Here is a tiny trained network, its code and every weight. The questions are about switching its units off for an input and a class, where a switched-off unit gives its printed mean instead of its output.

import numpy as np


def w(rows, s, z=0):
    codes = np.array(rows[::2]) - 128.0
    scale = np.full(codes.shape[1], s)
    scale[-1] = z or s
    return codes * scale


def f(y):
    return y / 2 * (1 + np.tanh(0.7978845608 * (y + 0.044715 * y**3)))


def log_softmax(a):
    a = a - a.max(-1, keepdims=True)
    return a - np.log(np.exp(a).sum(-1, keepdims=True))


def net(x, mask):
    res = np.array(x, float).reshape(1, 4) / 4 @ E
    y = f(res @ A[0][:, :-1].T + A[0][:, -1])
    res = res + np.where(mask, y, B[0][:, -1]) @ B[0][:, :-1]
    return log_softmax(res[-1] @ U[:, :-1].T + U[:, -1])


A, B = {}, {}
E = w([
[115,139,122,136],'x0',
[76,2,70,145],'x1',
[237,159,34,202],'x2',
[147,168,52,34],'x3',
],0.0087)
A[0] = w([
[183,202,238,186,135],'N1',
[136,130,146,86,120],'N2',
[115,177,142,51,134],'N3',
[168,141,70,122,107],'N4',
[140,121,141,119,122],'N5',
[120,162,166,70,133],'N6',
[161,139,82,125,131],'N7',
[116,166,162,79,125],'N8',
[85,65,115,95,134],'N9',
[54,58,210,114,20],'N10',
[166,80,133,227,117],'N11',
[115,166,153,81,125],'N12',
[76,69,181,114,230],'N13',
[165,160,132,146,124],'N14',
[148,136,77,118,134],'N15',
[116,146,255,198,31],'N16',
[177,203,193,170,67],'N17',
[192,176,67,140,202],'N18',
[149,128,143,136,126],'N19',
[128,101,93,182,130],'N20',
[120,157,148,82,138],'N21',
[128,153,163,74,136],'N22',
[114,143,149,68,144],'N23',
[139,126,136,127,127],'N24',
[125,128,27,73,99],'N25',
[158,111,148,141,125],'N26',
[178,159,100,143,150],'N27',
[86,81,175,116,190],'N28',
[100,147,134,95,140],'N29',
[129,127,130,127,125],'N30',
[191,194,65,151,2],'N31',
[147,65,81,210,127],'N32',
],0.0094,0.0075)
B[0] = w([
[2,66,164,58,240],'N1',
[136,143,128,130,137],'N2',
[190,195,62,164,184],'N3',
[59,95,136,99,164],'N4',
[137,127,128,122,126],'N5',
[188,170,94,156,172],'N6',
[71,92,147,109,163],'N7',
[167,155,118,154,165],'N8',
[91,116,150,99,175],'N9',
[96,18,202,184,181],'N10',
[184,169,98,200,197],'N11',
[190,165,103,164,161],'N12',
[105,172,100,77,239],'N13',
[100,111,134,100,161],'N14',
[93,103,167,110,157],'N15',
[36,159,100,10,174],'N16',
[48,53,170,123,188],'N17',
[98,80,171,162,254],'N18',
[118,138,124,122,133],'N19',
[156,131,138,163,164],'N20',
[160,172,94,153,160],'N21',
[175,175,83,153,165],'N22',
[146,163,114,133,167],'N23',
[136,132,129,120,129],'N24',
[66,78,168,95,172],'N25',
[125,148,116,125,135],'N26',
[94,107,159,118,191],'N27',
[107,145,121,78,205],'N28',
[147,140,107,127,151],'N29',
[141,125,133,120,127],'N30',
[40,190,78,3,173],'N31',
[177,142,128,232,200],'N32',
],0.0073,0.0082)
U = w([
[78,140,97,7,205],'0',
[86,3,218,150,196],'1',
[254,183,46,212,4],'2',
],0.0086,0.00029)

Each question gives the input, the list of numbers given to net, and the class t.
The units are the neurons (one row each of A and B). Each row of codes is followed by its name. A weight is (code - 128) times the scale printed after its matrix; where a second scale follows, it is the last column's (A, B and U).
mask holds one flag per neuron, in row order. A switched-off neuron (its flag False) gives its mean, the last column of its row in B, instead of its output. The means were averaged over made-up inputs and are rounded, as every weight is.
A unit's drop is (log p(t) with every unit on - log p(t) with that unit switched off) / (log p(t) with every unit on - log p(t) with every unit switched off).
The circuit of an input: a set's keep is (log p(t) with only the set's units on - log p(t) with every unit switched off) / (log p(t) with every unit on - log p(t) with every unit switched off). Starting from the 12 units with the biggest drops (on a tie, the unit counted first), units are removed one at a time, each time the one whose removal leaves the highest keep (on an exact tie, the one counted first), for as long as the keep stays at least 0.8.
circuit, biggest first: the units of the circuit, biggest drop first
unit that matters most: the unit with the biggest drop
k most important neurons: the k neurons with the biggest drops, biggest first
drop when u is switched off: that unit's drop, to one decimal
input [-8,-1,-4,-7], class 0: 3 most important neurons : (N16 N13 N18)
input [5,1,1,5], class 1: circuit, biggest first : (N13 N31)
input [-8,-4,8,6], class 0: unit that matters most : N31
input [-8,-4,8,1], class 0: 2 most important neurons : (N31 N10)
input [-8,4,7,7], class 1: circuit, biggest first : (N18 N25)
input [0,-1,-1,1], class 2: circuit, biggest first : (N1 N16 N17)
input [1,-3,-7,-7], class 0: 2 most important neurons : (N16 N13)
input [7,-6,7,1], class 0: 2 most important neurons : (N31 N10)
input [-3,-3,0,-8], class 0: 2 most important neurons : (N16 N18)
input [1,-7,8,0], class 1: 2 most important neurons : (N18 N17)
input [2,-5,8,1], class 0: 2 most important neurons : (N31 N10)
input [-2,-8,7,1], class 0: 3 most important neurons : (N31 N10 N32)
input [4,8,5,-1], class 2: drop when N11 is switched off : 0.2
input [-6,-7,-7,-8], class 0: circuit, biggest first : (N16)
input [-5,-8,-7,1], class 2: drop when N8 is switched off : 0.1
input [-4,0,8,-1], class 1: drop when N7 is switched off : 0.1
input [-2,0,-3,4], class 2: drop when N1 is switched off : 0.3
